Below are the code and all the weights of a small trained network. Each question names an input and a class and asks about switching units off, where a switched-off unit gives its printed mean instead of its output.

import numpy as np


def w(rows, s, z=0):
    codes = np.array(rows[::2]) - 128.0
    scale = np.full(codes.shape[1], s)
    scale[-1] = z or s
    return codes * scale


def f(y):
    return y / 2 * (1 + np.tanh(0.7978845608 * (y + 0.044715 * y**3)))


def log_softmax(a):
    a = a - a.max(-1, keepdims=True)
    return a - np.log(np.exp(a).sum(-1, keepdims=True))


def net(x, mask):
    res = np.array(x, float).reshape(1, 6) / 4 @ E
    y = f(res @ A[0][:, :-1].T + A[0][:, -1])
    res = res + np.where(mask, y, B[0][:, -1]) @ B[0][:, :-1]
    return log_softmax(res[-1] @ U[:, :-1].T + U[:, -1])


A, B = {}, {}
E = w([
[114,178,164,243,121,188],'x0',
[81,155,79,144,14,49],'x1',
[157,136,136,83,1,214],'x2',
[189,98,34,191,145,146],'x3',
[146,122,144,137,120,114],'x4',
[119,126,123,127,131,134],'x5',
],0.0079)
A[0] = w([
[23,211,186,54,124,125,154],'N1',
[166,100,148,107,158,162,118],'N2',
[53,139,64,143,68,69,199],'N3',
[62,144,110,161,107,120,139],'N4',
[148,98,161,101,184,188,143],'N5',
[171,131,114,71,25,207,211],'N6',
[169,114,118,76,139,83,108],'N7',
[147,111,128,95,207,182,135],'N8',
[124,133,144,162,191,58,253],'N9',
[163,111,178,135,144,51,98],'N10',
[115,45,100,48,131,106,127],'N11',
[95,124,93,42,130,91,167],'N12',
[231,137,171,97,71,182,165],'N13',
[194,129,12,198,129,100,182],'N14',
[92,113,111,177,192,76,161],'N15',
[138,185,163,232,112,149,119],'N16',
[69,107,91,151,94,76,123],'N17',
[45,126,234,115,117,129,130],'N18',
[152,148,132,155,65,67,105],'N19',
[193,158,49,131,138,147,124],'N20',
[68,140,255,76,125,100,116],'N21',
[152,92,185,126,185,107,199],'N22',
[170,121,81,53,135,94,114],'N23',
],0.0091,0.0031)
B[0] = w([
[165,81,57,117,142,124,224],'N1',
[162,138,131,112,153,138,152],'N2',
[210,134,150,75,180,187,240],'N3',
[166,112,168,127,119,173,165],'N4',
[198,105,134,108,120,157,179],'N5',
[79,129,111,105,169,144,254],'N6',
[87,89,150,145,112,164,160],'N7',
[170,130,145,104,135,153,183],'N8',
[102,150,110,72,93,204,228],'N9',
[81,141,116,103,110,105,153],'N10',
[92,111,163,179,97,199,191],'N11',
[171,109,135,148,93,173,198],'N12',
[71,169,82,47,160,138,204],'N13',
[153,120,77,137,81,135,239],'N14',
[49,155,85,81,120,173,213],'N15',
[119,81,161,192,64,172,202],'N16',
[186,184,199,97,127,121,185],'N17',
[150,84,42,161,111,119,197],'N18',
[154,166,141,114,127,129,173],'N19',
[128,97,54,124,169,55,168],'N20',
[148,105,53,182,105,120,216],'N21',
[148,156,108,83,116,149,183],'N22',
[91,104,186,254,47,199,176],'N23',
],0.0077,0.0078)
U = w([
[138,74,34,160,131,104,94],'0',
[47,77,214,207,93,212,68],'1',
[9,197,114,66,142,159,134],'2',
[116,133,129,118,127,148,253],'3',
[198,170,178,88,141,145,112],'4',
[87,145,123,122,125,155,187],'5',
[70,138,180,133,180,63,67],'6',
[73,144,181,142,157,53,7],'7',
],0.011,0.0051)

Each question gives the input, the list of numbers given to net, and the class t.
The units are the neurons (one row each of A and B). Each row of codes is followed by its name. A weight is (code - 128) times the scale printed after its matrix; where a second scale follows, it is the last column's (A, B and U).
mask holds one flag per neuron, in row order. A switched-off neuron (its flag False) gives its mean, the last column of its row in B, instead of its output. The means were averaged over made-up inputs and are rounded, as every weight is.
A unit's drop is (log p(t) with every unit on - log p(t) with that unit switched off) / (log p(t) with every unit on - log p(t) with every unit switched off).
The circuit of an input: a set's keep is (log p(t) with only the set's units on - log p(t) with every unit switched off) / (log p(t) with every unit on - log p(t) with every unit switched off). Starting from the 12 units with the biggest drops (on a tie, the unit counted first), units are removed one at a time, each time the one whose removal leaves the highest keep (on an exact tie, the one counted first), for as long as the keep stays at least 0.8.
circuit, biggest first: the units of the circuit, biggest drop first
most important unit: the unit with the biggest drop
k most important neurons: the k neurons with the biggest drops, biggest first
input [6,-7,8,8,-1,5], class 0: circuit, biggest first -> [N20]
input [3,7,-6,2,0,-4], class 4: circuit, biggest first -> [N3 N17]
input [5,7,4,-8,7,-4], class 0: circuit, biggest first -> [N18 N1]
input [1,2,-6,1,-5,5], class 2: circuit, biggest first -> [N15 N9]
input [6,8,8,1,0,-6], class 2: 2 most important neurons -> [N6 N13]
input [3,-5,6,2,0,4], class 2: 2 most important neurons -> [N13 N6]
input [-7,-1,8,-8,-5,-8], class 0: circuit, biggest first -> [N1 N21]
input [-7,8,-5,-1,-7,4], class 4: 3 most important neurons -> [N3 N17 N16]
input [5,-8,2,-5,-5,0], class 4: 2 most important neurons -> [N5 N8]
input [6,3,-8,3,-6,1], class 2: 2 most important neurons -> [N15 N9]
input [6,7,2,-7,-4,-2], class 0: circuit, biggest first -> [N1 N18]
input [-2,0,7,5,-4,2], class 2: circuit, biggest first -> [N13 N6]
input [4,-5,1,-6,-2,4], class 0: circuit, biggest first -> [N18 N21 N1]
input [-7,5,6,2,-6,3], class 1: circuit, biggest first -> [N23 N11]
input [-2,0,-6,-7,-3,-6], class 0: most important unit -> N21
input [1,8,-2,-7,-6,0], class 4: circuit, biggest first -> [N3 N17]
input [-1,-8,2,0,-2,3], class 4: circuit, biggest first -> [N5 N8]
input [7,8,8,1,-2,0], class 2: 3 most important neurons -> [N6 N13 N23]
input [3,7,-8,-2,3,-4], class 2: 2 most important neurons -> [N15 N9]
input [7,-7,-8,2,-1,6], class 2: circuit, biggest first -> [N15]
input [-3,-2,-6,-7,7,-6], class 0: 2 most important neurons -> [N21 N18]
input [-3,7,-2,-8,-3,4], class 0: 2 most important neurons -> [N1 N21]
input [-8,-3,-4,7,1,1], class 1: 2 most important neurons -> [N23 N11]
input [-1,1,-8,4,-2,5], class 2: 2 most important neurons -> [N15 N9]
input [-1,8,-3,-5,-8,2], class 4: 2 most important neurons -> [N3 N17]
